Here is a tiny trained network, its code and every weight. The questions are about switching its units off for an input and a target symbol, where a switched-off unit gives its printed mean instead of its output.

import numpy as np


def w(rows, s, z=0):
    codes = np.array(rows[::2]) - 128.0
    scale = np.full(codes.shape[1], s)
    scale[-1] = z or s
    return codes * scale


def norm(h):
    return h / np.sqrt((h * h).mean(-1, keepdims=True) + 1e-5)


def f(y):
    return np.maximum(y, 0)


def softmax(a):
    e = np.exp(a - a.max(-1, keepdims=True))
    return e / e.sum(-1, keepdims=True)


def log_softmax(a):
    a = a - a.max(-1, keepdims=True)
    return a - np.log(np.exp(a).sum(-1, keepdims=True))


def net(x, mask):
    ids = ['ΓΘΨβεηξτφω'.index(c) for c in x.split()]
    T = len(ids)
    res = E[ids] + P[:T]
    r = norm(res)
    for j in range(3):
        rows = slice(2 * j, 2 * j + 2)
        q, k, v = (r @ M[0][rows].T for M in (Q, K, V))
        z = softmax(np.where(np.tri(T) > 0, q @ k.T / 2**0.5, -1e9)) @ v
        o = O[0][rows]
        res = res + np.where(mask[j], z, o[:, -1]) @ o[:, :-1]
    y = f(norm(res) @ A[0][:, :-1].T + A[0][:, -1])
    res = res + np.where(mask[3:15], y, B[0][:, -1]) @ B[0][:, :-1]
    return log_softmax(norm(res)[-1] @ U[:, :-1].T + U[:, -1])


Q, K, V, O, A, B = {}, {}, {}, {}, {}, {}
E = w([
[99,75,166,156,148,122,136,99,184,165,70,104],'Γ',
[102,73,122,63,154,197,113,165,114,91,66,39],'Θ',
[33,102,130,178,117,175,91,169,101,164,56,99],'Ψ',
[156,124,150,82,171,98,35,106,145,127,61,142],'β',
[62,134,34,147,153,155,182,100,160,46,212,165],'ε',
[181,115,136,117,118,114,77,99,91,104,109,96],'η',
[126,105,129,140,111,80,107,156,152,101,65,31],'ξ',
[139,88,114,185,156,167,82,173,107,121,83,231],'τ',
[191,184,141,181,85,135,8,166,121,104,82,64],'φ',
[75,17,188,67,139,106,120,182,127,154,72,103],'ω',
],0.017)
P = w([
[100,187,138,127,140,187,254,149,129,58,195,205],'0',
[110,122,175,157,108,165,88,104,87,90,96,127],'1',
[97,129,165,151,86,125,78,122,76,96,93,140],'2',
[79,113,181,141,85,164,103,89,97,92,104,130],'3',
[72,107,186,129,70,144,112,111,101,88,89,126],'4',
[77,112,195,121,67,141,112,111,126,89,88,120],'5',
],0.0078)
Q[0] = w([
[54,61,146,127,78,111,82,79,115,104,79,85],'head 0',
[135,101,193,141,65,166,65,149,127,135,98,125],'head 0',
[70,122,182,212,92,175,87,103,126,114,53,108],'head 1',
[139,49,139,105,119,152,104,121,140,22,2,129],'head 1',
[85,79,209,139,71,164,35,118,134,52,89,179],'head 2',
[122,175,116,71,165,64,149,121,94,216,216,196],'head 2',
],0.0069)
K[0] = w([
[137,152,128,152,151,117,250,136,171,74,197,144],'head 0',
[108,188,184,106,171,141,110,200,82,64,136,132],'head 0',
[90,190,84,103,120,127,186,106,180,69,196,166],'head 1',
[130,169,133,110,102,161,206,190,176,110,108,163],'head 1',
[159,189,113,82,191,171,232,116,182,110,254,138],'head 2',
[119,102,183,122,105,105,61,118,92,155,45,81],'head 2',
],0.0074)
V[0] = w([
[142,74,106,106,141,81,183,124,113,116,163,134],'head 0',
[101,125,150,128,108,82,104,217,142,166,165,160],'head 0',
[74,103,128,171,112,197,193,164,56,167,142,104],'head 1',
[165,180,83,206,94,196,74,97,226,118,151,131],'head 1',
[124,127,151,81,190,174,78,49,119,146,143,254],'head 2',
[185,172,121,93,69,175,90,123,45,92,172,156],'head 2',
],0.009)
O[0] = w([
[192,45,129,183,64,178,72,105,59,73,79,118,131],'head 0',
[53,100,141,199,135,142,90,217,254,118,127,127,116],'head 0',
[95,180,81,125,36,184,74,145,210,238,230,170,164],'head 1',
[84,117,188,112,214,92,92,97,139,217,124,41,86],'head 1',
[163,43,110,108,170,70,192,185,132,91,248,227,7],'head 2',
[60,168,204,95,89,150,104,212,79,129,166,149,52],'head 2',
],0.0075,0.013)
A[0] = w([
[88,62,114,95,125,59,136,143,104,113,102,87,182],'neuron 0',
[92,123,117,129,179,143,161,197,155,105,209,184,224],'neuron 1',
[164,104,102,192,115,164,139,184,157,104,144,114,139],'neuron 2',
[134,108,114,143,123,121,140,129,40,132,112,100,120],'neuron 3',
[96,161,151,88,104,171,72,86,142,147,114,121,220],'neuron 4',
[65,140,84,82,89,183,85,180,134,108,128,124,39],'neuron 5',
[193,151,105,198,124,110,127,138,194,155,164,142,197],'neuron 6',
[188,131,148,157,72,156,117,119,135,138,136,153,92],'neuron 7',
[73,176,63,144,183,118,133,73,115,81,181,99,113],'neuron 8',
[166,54,86,164,145,78,128,78,167,127,139,90,56],'neuron 9',
[176,60,2,129,132,164,110,128,148,112,105,141,165],'neuron 10',
[92,120,104,143,137,139,121,171,198,99,178,164,253],'neuron 11',
],0.0098,0.0013)
B[0] = w([
[181,142,82,178,135,168,133,106,154,86,104,163,179],'neuron 0',
[126,179,88,191,133,70,101,69,49,184,92,65,167],'neuron 1',
[143,40,161,96,156,115,97,183,145,118,104,130,177],'neuron 2',
[43,207,125,76,51,175,108,112,186,125,118,120,162],'neuron 3',
[171,182,100,142,178,89,202,160,137,80,127,156,254],'neuron 4',
[118,128,82,142,156,88,165,123,111,189,186,136,197],'neuron 5',
[97,55,129,73,145,135,162,79,148,120,142,114,174],'neuron 6',
[101,105,141,84,185,164,209,199,107,126,111,129,179],'neuron 7',
[161,175,185,254,83,199,178,87,118,121,250,90,142],'neuron 8',
[99,177,157,88,171,140,163,93,132,169,107,92,184],'neuron 9',
[160,121,207,117,130,126,194,149,146,179,165,79,227],'neuron 10',
[117,108,142,161,85,149,37,105,122,44,93,102,176],'neuron 11',
],0.0085,0.0096)
U = w([
[205,80,129,139,196,105,192,68,134,251,128,101,4],'Γ',
[146,184,13,58,136,161,224,168,69,154,123,163,101],'Θ',
[18,155,27,91,132,137,102,116,200,135,173,172,153],'Ψ',
[188,121,102,125,191,27,172,116,85,65,84,187,177],'β',
[129,154,164,177,88,152,150,45,80,97,205,151,121],'ε',
[102,171,204,36,54,149,135,97,62,67,144,181,155],'η',
[122,175,52,138,111,171,113,49,133,63,3,129,90],'ξ',
[116,60,92,172,162,63,30,104,91,145,142,110,133],'τ',
[71,191,214,99,213,106,105,231,145,117,148,84,84],'φ',
[130,29,139,88,63,163,111,156,160,93,102,165,228],'ω',
],0.0061,0.0024)

Each question gives the input, a string of symbols that net reads in full, and the target symbol t.
The units are the heads (2 rows each of Q, K, V and O) and the neurons (one row each of A and B). Each row of codes is followed by its name. A weight is (code - 128) times the scale printed after its matrix; where a second scale follows, it is the last column's (O, A, B and U).
mask holds one flag per unit, heads first, then neurons. A switched-off unit (its flag False) gives its mean, the last column of its rows in O or B, instead of its output. The means were averaged over made-up inputs and are rounded, as every weight is.
A unit's drop is (log p(t) with every unit on - log p(t) with that unit switched off) / (log p(t) with every unit on - log p(t) with every unit switched off).
The circuit of an input: a set's keep is (log p(t) with only the set's units on - log p(t) with every unit switched off) / (log p(t) with every unit on - log p(t) with every unit switched off). Starting from the 12 units with the biggest drops (on a tie, the unit counted first), units are removed one at a time, each time the one whose removal leaves the highest keep (on an exact tie, the one counted first), for as long as the keep stays at least 0.8.
circuit, biggest first: the units of the circuit, biggest drop first
k most important neurons: the k neurons with the biggest drops, biggest first
which heads matter: for each layer, one digit per head in row order, 1 if its drop is at least 0.15 and else 0, layers parted by /
drop of u: that unit's drop, to one decimal
input ξ ε Γ ω, target ω: circuit, biggest first	(head 2; neuron 0; neuron 4)
input Θ ξ η Θ Ψ, target Θ: which heads matter	110
input Θ ω ξ ε τ Γ, target Γ: circuit, biggest first	(head 1; head 2; head 0)
input Γ ξ Ψ β ω ω, target Γ: circuit, biggest first	(head 2; neuron 10)
input τ Γ β β Γ, target τ: which heads matter	001
input Γ ξ Γ ω Γ, target Γ: circuit, biggest first	(head 2; neuron 10)
input Ψ ξ ξ β ω, target Ψ: which heads matter	010
input Θ Γ Γ, target Θ: circuit, biggest first	(head 1; head 0; head 2; neuron 7)
input Ψ η ξ ξ ξ Γ, target Ψ: circuit, biggest first	(head 1; head 0)
input β φ ξ η ω Ψ, target β: circuit, biggest first	(head 2; head 1)
input Γ Ψ φ, target Γ: which heads matter	001
input Γ ξ Ψ ξ ε ω, target ω: which heads matter	101
input φ ω φ ω Ψ, target φ: circuit, biggest first	(head 2; head 1)
input ω η ω Ψ β Γ, target ω: which heads matter	010
input β ξ ξ ξ φ Γ, target β: which heads matter	011
input Θ ξ η ξ η, target Θ: which heads matter	010
input ε ω ξ ω φ, target φ: most important neuron	(neuron 7)
input τ ξ ω Γ Ψ ω, target τ: 2 most important neurons	(neuron 1; neuron 11)
input ξ ω ξ ε τ, target τ: which heads matter	011
input Θ ω ξ Ψ ξ φ, target Θ: 2 most important neurons	(neuron 7; neuron 5)
input ω η ω ξ Γ Ψ, target ω: drop of neuron 4	0.0
